Here is a tiny trained network, its code and every weight. The questions are about switching its units off for an input and a class, where a switched-off unit gives its printed mean instead of its output.

import numpy as np


def w(rows, s, z=0):
    codes = np.array(rows[::2]) - 128.0
    scale = np.full(codes.shape[1], s)
    scale[-1] = z or s
    return codes * scale


def norm(h):
    return h / np.sqrt((h * h).mean(-1, keepdims=True) + 1e-5)


def f(y):
    return np.maximum(y, 0)


def log_softmax(a):
    a = a - a.max(-1, keepdims=True)
    return a - np.log(np.exp(a).sum(-1, keepdims=True))


def net(x, mask):
    res = np.array(x, float).reshape(1, 8) / 4 @ E
    u = 0
    for l in range(2):
        y = f(norm(res) @ A[l][:, :-1].T + A[l][:, -1])
        res = res + np.where(mask[u : u + 5], y, B[l][:, -1]) @ B[l][:, :-1]
        u += 5
    return log_softmax(norm(res)[-1] @ U[:, :-1].T + U[:, -1])


A, B = {}, {}
E = w([
[128,129,128,130,125],'x0',
[228,124,174,73,153],'x1',
[129,127,128,128,127],'x2',
[130,127,127,127,127],'x3',
[127,127,129,125,129],'x4',
[170,107,169,161,253],'x5',
[97,244,82,192,129],'x6',
[127,130,128,129,128],'x7',
],0.0022)
A[0] = w([
[145,212,177,254,185,2],'0.n1',
[103,75,95,42,22,138],'0.n2',
[73,206,34,106,62,82],'0.n3',
[69,33,118,186,188,44],'0.n4',
[143,232,97,91,57,117],'0.n5',
],0.004,0.0021)
B[0] = w([
[136,62,5,49,106,197],'0.n1',
[125,134,4,127,218,253],'0.n2',
[39,143,213,130,174,243],'0.n3',
[207,162,207,206,12,201],'0.n4',
[243,114,228,162,64,229],'0.n5',
],0.0039,0.0027)
A[1] = w([
[233,84,228,152,50,227],'1.n1',
[79,25,83,161,151,97],'1.n2',
[63,49,3,193,146,6],'1.n3',
[171,76,45,13,57,118],'1.n4',
[208,113,137,12,206,99],'1.n5',
],0.0041,0.0023)
B[1] = w([
[177,52,219,204,34,255],'1.n1',
[126,38,151,253,116,163],'1.n2',
[49,2,42,119,145,171],'1.n3',
[180,248,67,177,189,189],'1.n4',
[36,197,70,6,186,206],'1.n5',
],0.004,0.0047)
U = w([
[31,29,19,234,162,173],'0',
[212,87,235,233,25,213],'1',
[230,233,32,15,233,162],'2',
[223,31,253,20,238,2],'3',
[2,217,175,236,27,51],'4',
],0.0053,0.0035)

Each question gives the input, the list of numbers given to net, and the class t.
The units are the neurons (one row each of A and B). Each row of codes is followed by its name. A weight is (code - 128) times the scale printed after its matrix; where a second scale follows, it is the last column's (A, B and U).
mask holds one flag per neuron, layer by layer. A switched-off neuron (its flag False) gives its mean, the last column of its row in B, instead of its output. The means were averaged over made-up inputs and are rounded, as every weight is.
A unit's drop is (log p(t) with every unit on - log p(t) with that unit switched off) / (log p(t) with every unit on - log p(t) with every unit switched off).
The circuit of an input: a set's keep is (log p(t) with only the set's units on - log p(t) with every unit switched off) / (log p(t) with every unit on - log p(t) with every unit switched off). Starting from all 10 units, units are removed one at a time, each time the one whose removal leaves the highest keep (on an exact tie, the one counted first), for as long as the keep stays at least 0.8.
circuit, biggest first: the units of the circuit, biggest drop first
unit that matters most: the unit with the biggest drop
k most important neurons: the k neurons with the biggest drops, biggest first
k most important neurons of layer l: the k neurons of layer l with the biggest drops, biggest first
drop of u: that unit's drop, to one decimal
input [-3,2,-2,-6,8,-5,6,2], class 1: unit that matters most : 0.n5
input [-6,0,0,2,6,-2,-8,7], class 0: circuit, biggest first : [0.n2; 0.n5]
input [2,4,-4,-2,-5,-1,-8,2], class 2: circuit, biggest first : [1.n5; 1.n4; 0.n5]
input [-4,2,1,0,-3,8,4,8], class 2: circuit, biggest first : [1.n1; 0.n1]
input [-6,-1,1,2,7,-8,-5,-2], class 0: 2 most important neurons : [0.n2; 1.n3]
input [-2,3,0,-5,4,-7,-4,1], class 2: circuit, biggest first : [0.n2; 1.n4]
input [4,3,1,-5,-1,1,1,-5], class 2: 3 most important neurons of layer 0 : [0.n5; 0.n4; 0.n3]
input [-7,-1,-4,-3,1,-6,-4,1], class 0: 3 most important neurons of layer 1 : [1.n3; 1.n2; 1.n5]
input [5,1,6,4,3,-3,-2,-5], class 2: 3 most important neurons : [0.n2; 1.n1; 1.n4]
input [4,-2,5,-5,-6,-5,-2,8], class 0: 2 most important neurons : [0.n2; 1.n1]
input [-5,8,-7,0,6,-1,-4,-7], class 2: 4 most important neurons : [1.n5; 0.n5; 0.n4; 1.n4]
input [-1,6,-2,5,1,1,2,8], class 2: 2 most important neurons : [0.n4; 1.n5]
input [6,-8,2,4,5,7,-2,-6], class 1: 2 most important neurons : [0.n4; 0.n2]
input [1,-1,7,-7,3,-4,-8,0], class 0: circuit, biggest first : [0.n2]
input [-2,-3,-6,-7,-8,4,-1,7], class 1: 2 most important neurons : [0.n4; 0.n2]
input [-7,-1,-6,-4,5,-2,-5,2], class 0: drop of 1.n1 : -0.1
input [1,-6,-1,3,5,5,-4,3], class 1: drop of 0.n4 : 0.6
input [-2,1,4,3,0,0,-2,1], class 2: drop of 0.n5 : -0.1
